Below are the code and all the weights of a small trained network. Each question names an input and a target symbol and asks about switching units off, where a switched-off unit gives its printed mean instead of its output.

import numpy as np


def w(rows, s, z=0):
    codes = np.array(rows[::2]) - 128.0
    scale = np.full(codes.shape[1], s)
    scale[-1] = z or s
    return codes * scale


def f(y):
    return np.maximum(y, 0)


def softmax(a):
    e = np.exp(a - a.max(-1, keepdims=True))
    return e / e.sum(-1, keepdims=True)


def log_softmax(a):
    a = a - a.max(-1, keepdims=True)
    return a - np.log(np.exp(a).sum(-1, keepdims=True))


def net(x, mask):
    ids = ['ΛΨΩαγζμξπτφ'.index(c) for c in x.split()]
    T = len(ids)
    res = E[ids] + P[:T]
    r = res
    for j in range(3):
        rows = slice(2 * j, 2 * j + 2)
        q, k, v = (r @ M[0][rows].T for M in (Q, K, V))
        z = softmax(np.where(np.tri(T) > 0, q @ k.T / 2**0.5, -1e9)) @ v
        o = O[0][rows]
        res = res + np.where(mask[j], z, o[:, -1]) @ o[:, :-1]
    y = f(res @ A[0][:, :-1].T + A[0][:, -1])
    res = res + np.where(mask[3:27], y, B[0][:, -1]) @ B[0][:, :-1]
    return log_softmax(res[-1] @ U[:, :-1].T + U[:, -1])


Q, K, V, O, A, B = {}, {}, {}, {}, {}, {}
E = w([
[112,132,123,106,63,177,108,47,97,144,124,16],'Λ',
[92,186,205,117,104,206,96,168,61,63,183,170],'Ψ',
[217,91,169,48,125,188,154,164,110,148,135,92],'Ω',
[190,99,151,72,76,82,67,80,145,146,101,124],'α',
[134,144,114,137,95,206,189,119,157,109,152,121],'γ',
[150,108,127,119,126,100,93,163,157,144,138,169],'ζ',
[159,105,112,112,195,30,135,184,77,98,79,133],'μ',
[128,157,67,63,95,77,167,164,114,152,155,102],'ξ',
[122,39,163,78,198,181,155,121,97,124,93,96],'π',
[70,121,125,133,163,100,189,87,133,121,243,93],'τ',
[89,171,189,199,3,44,98,220,128,179,68,29],'φ',
],0.019)
P = w([
[217,188,254,81,198,167,68,31,99,56,110,63],'0',
[78,123,170,93,100,192,93,156,206,71,145,143],'1',
[119,111,174,106,148,141,103,188,130,62,173,97],'2',
[93,66,174,121,179,91,128,139,132,98,155,124],'3',
[110,79,130,127,127,163,149,182,68,136,165,128],'4',
[125,80,124,111,135,154,191,185,27,157,199,139],'5',
[2,76,58,146,183,167,212,206,202,253,229,163],'6',
[90,103,93,108,137,157,178,116,87,205,206,146],'7',
[87,47,91,134,175,112,116,109,49,155,115,98],'8',
],0.0074)
Q[0] = w([
[40,163,223,87,109,164,216,115,126,206,136,88],'h1',
[138,65,144,139,82,152,122,183,115,121,164,107],'h1',
[107,152,157,79,50,173,69,82,48,112,135,147],'h2',
[105,24,206,138,68,254,148,71,163,84,152,97],'h2',
[76,148,139,122,113,198,174,177,83,148,123,107],'h3',
[136,175,39,104,88,90,85,163,125,169,33,191],'h3',
],0.0065)
K[0] = w([
[111,111,87,131,62,145,191,255,76,178,124,152],'h1',
[105,111,104,98,188,24,192,154,128,202,112,92],'h1',
[166,77,135,68,141,151,145,161,145,232,128,214],'h2',
[121,106,68,211,152,20,249,160,174,187,191,211],'h2',
[99,73,147,156,127,124,153,162,10,213,127,134],'h3',
[202,178,177,24,102,163,40,131,172,4,60,117],'h3',
],0.0057)
V[0] = w([
[138,132,163,51,149,216,146,172,197,64,192,168],'h1',
[184,119,148,99,74,106,185,160,160,182,102,169],'h1',
[228,140,141,147,171,103,111,124,105,201,187,151],'h2',
[159,66,123,142,131,210,127,35,171,144,88,91],'h2',
[130,88,92,73,200,56,197,100,131,88,169,125],'h3',
[119,89,129,82,183,179,155,186,74,124,2,125],'h3',
],0.008)
O[0] = w([
[115,70,67,151,23,176,78,144,155,233,129,195,254],'h1',
[123,93,162,220,111,23,53,135,230,146,254,55,79],'h1',
[127,122,122,151,71,60,139,233,83,125,158,151,102],'h2',
[165,119,64,161,213,88,81,190,78,158,150,70,110],'h2',
[132,141,36,17,64,182,120,155,179,75,171,5,149],'h3',
[194,44,164,3,136,107,17,48,199,168,192,169,172],'h3',
],0.007,0.0083)
A[0] = w([
[221,104,121,138,174,118,101,114,132,174,91,190,15],'n1',
[222,121,157,95,149,94,48,132,203,145,142,95,126],'n2',
[171,56,127,113,145,74,136,130,201,186,152,169,31],'n3',
[226,155,135,111,130,236,128,90,121,117,154,180,142],'n4',
[53,108,105,82,109,106,60,76,65,201,54,93,80],'n5',
[178,93,183,141,93,177,134,128,131,155,150,129,228],'n6',
[225,186,34,104,114,125,163,126,162,134,99,180,225],'n7',
[107,129,192,108,121,176,114,47,130,54,137,147,52],'n8',
[219,162,188,131,205,99,121,160,140,142,155,171,49],'n9',
[170,92,128,167,153,13,137,86,160,81,106,138,82],'n10',
[59,142,88,176,147,164,146,70,138,146,104,137,29],'n11',
[134,162,96,197,215,171,140,86,151,93,123,113,46],'n12',
[135,133,195,106,61,121,159,162,149,90,118,148,4],'n13',
[121,121,89,132,162,84,185,151,43,204,168,90,146],'n14',
[113,87,83,125,154,198,168,84,122,151,138,151,198],'n15',
[114,127,79,161,109,123,166,127,145,153,90,170,129],'n16',
[156,166,184,163,156,130,144,171,104,125,103,165,131],'n17',
[40,133,120,75,129,126,107,127,39,111,104,152,145],'n18',
[220,151,155,171,164,114,123,120,122,85,55,3,8],'n19',
[45,132,71,53,134,104,153,46,85,127,132,71,141],'n20',
[123,148,62,118,98,121,212,120,109,74,101,116,124],'n21',
[77,106,139,124,52,120,204,213,81,145,171,125,195],'n22',
[99,131,125,168,58,110,107,118,137,87,183,102,107],'n23',
[93,118,143,124,130,108,201,120,100,74,151,51,132],'n24',
],0.0072,0.003)
B[0] = w([
[157,116,135,144,102,102,157,141,137,127,61,131,164],'n1',
[98,141,158,138,220,118,180,199,107,128,90,126,189],'n2',
[168,212,111,126,149,153,112,75,81,118,97,178,177],'n3',
[58,108,52,149,123,123,113,94,124,143,106,34,246],'n4',
[136,108,160,119,160,100,186,122,152,137,164,191,197],'n5',
[158,94,108,164,100,54,70,92,114,105,105,76,226],'n6',
[177,76,60,158,167,115,54,199,252,69,181,93,145],'n7',
[94,96,102,135,110,46,185,100,129,155,90,69,201],'n8',
[127,92,148,133,107,139,111,170,113,254,162,40,144],'n9',
[32,125,106,71,100,145,88,129,3,168,127,115,139],'n10',
[68,129,113,175,63,102,130,127,60,172,134,63,152],'n11',
[231,147,173,136,148,99,130,64,131,51,114,136,137],'n12',
[173,128,70,113,69,53,157,109,141,140,104,92,159],'n13',
[150,168,125,206,162,128,101,128,104,79,86,163,158],'n14',
[111,153,163,128,96,164,67,113,120,95,153,93,227],'n15',
[125,87,170,160,138,88,150,29,140,83,120,118,146],'n16',
[124,108,83,149,120,152,138,119,149,140,155,123,164],'n17',
[133,74,100,100,81,32,100,59,123,204,148,97,214],'n18',
[171,137,110,84,205,169,104,111,80,46,146,163,148],'n19',
[185,152,140,45,131,127,102,175,72,132,104,135,200],'n20',
[124,103,131,176,145,118,109,199,123,68,86,177,168],'n21',
[183,181,174,155,135,101,142,131,150,135,33,201,223],'n22',
[229,143,164,91,122,103,140,184,162,134,127,111,159],'n23',
[142,79,189,139,144,166,123,176,102,124,76,121,175],'n24',
],0.0059,0.013)
U = w([
[86,160,95,153,188,108,108,154,82,141,126,112,105],'Λ',
[191,124,162,136,133,92,168,95,137,107,108,193,176],'Ψ',
[145,172,118,137,183,117,108,83,101,90,107,113,1],'Ω',
[82,66,254,195,201,83,144,138,137,58,135,35,147],'α',
[152,140,164,120,117,81,158,102,183,80,119,73,70],'γ',
[107,126,126,219,170,175,95,126,134,105,147,69,230],'ζ',
[88,69,128,48,156,158,68,143,126,89,209,51,222],'μ',
[93,136,82,87,114,176,193,232,109,122,92,64,156],'ξ',
[199,114,159,145,134,109,93,191,116,188,166,134,6],'π',
[135,130,99,87,118,40,159,101,183,45,117,59,58],'τ',
[38,177,139,109,133,138,181,87,34,187,123,126,111],'φ',
],0.0058,0.0028)

Each question gives the input, a string of symbols that net reads in full, and the target symbol t.
The units are the heads (2 rows each of Q, K, V and O) and the neurons (one row each of A and B). Each row of codes is followed by its name. A weight is (code - 128) times the scale printed after its matrix; where a second scale follows, it is the last column's (O, A, B and U).
mask holds one flag per unit, heads first, then neurons. A switched-off unit (its flag False) gives its mean, the last column of its rows in O or B, instead of its output. The means were averaged over made-up inputs and are rounded, as every weight is.
A unit's drop is (log p(t) with every unit on - log p(t) with that unit switched off) / (log p(t) with every unit on - log p(t) with every unit switched off).
The circuit of an input: a set's keep is (log p(t) with only the set's units on - log p(t) with every unit switched off) / (log p(t) with every unit on - log p(t) with every unit switched off). Starting from the 12 units with the biggest drops (on a tie, the unit counted first), units are removed one at a time, each time the one whose removal leaves the highest keep (on an exact tie, the one counted first), for as long as the keep stays at least 0.8.
units of the circuit, in order: the units of the circuit, biggest drop first
unit that matters most: the unit with the biggest drop
top k neurons: the k neurons with the biggest drops, biggest first
heads that matter: for each layer, one digit per head in row order, 1 if its drop is at least 0.15 and else 0, layers parted by /
input φ α π τ Ω, target ξ: heads that matter	001
input τ Λ τ γ, target ξ: units of the circuit, in order	h3
input Ψ Ψ τ Ψ α, target Ψ: units of the circuit, in order	h3, n5, n4
input φ Ψ Λ, target α: units of the circuit, in order	h1, h3
input Ψ Λ Ψ Ψ Ψ π Ψ Λ, target μ: heads that matter	001
input μ π ξ α Ψ Ψ μ Λ, target τ: heads that matter	011
input Λ φ Λ γ Ψ π Ψ Λ μ, target Λ: units of the circuit, in order	h2, h3
input Λ Λ π ξ Ψ Ψ Ψ π, target μ: units of the circuit, in order	h3, n22
input Ψ Ψ π Ψ Ω Λ, target π: units of the circuit, in order	h2, h1, n4, n23
input μ Ψ φ Ψ τ Ψ μ Ψ, target τ: heads that matter	010
input Ψ Ψ Λ, target φ: heads that matter	101
input Ψ Λ γ φ, target α: heads that matter	100
input Ψ Λ Ψ π μ, target Ψ: units of the circuit, in order	n4, h3
input Ψ Ψ μ, target Ψ: unit that matters most	h1
input Ω Λ Ψ Ψ τ π Λ π Ω, target μ: units of the circuit, in order	h3, n7, n22
input Λ τ π Ψ π μ ξ, target Λ: units of the circuit, in order	h2, n14
input π φ Ψ, target α: heads that matter	101
input Ψ τ Ψ α Ψ Ψ ζ, target Ψ: top 3 neurons	n4, n16, n3
input π Ψ Ψ γ, target ζ: heads that matter	100
input π φ μ Λ, target α: units of the circuit, in order	h1
input γ μ Λ Ψ μ τ φ π, target α: heads that matter	100
input ζ Ψ μ μ Ω, target τ: top 2 neurons	n13, n6
input Λ Ψ Λ Ψ Ω Ω, target π: units of the circuit, in order	h1, h2
input Λ Ψ μ, target Λ: top 3 neurons	n10, n14, n9
input Ψ Ψ α Ψ τ Ψ ξ, target Ψ: top 2 neurons	n4, n22
input Ψ Ψ τ Ψ Ψ φ Ψ τ, target α: top 3 neurons	n24, n12, n21
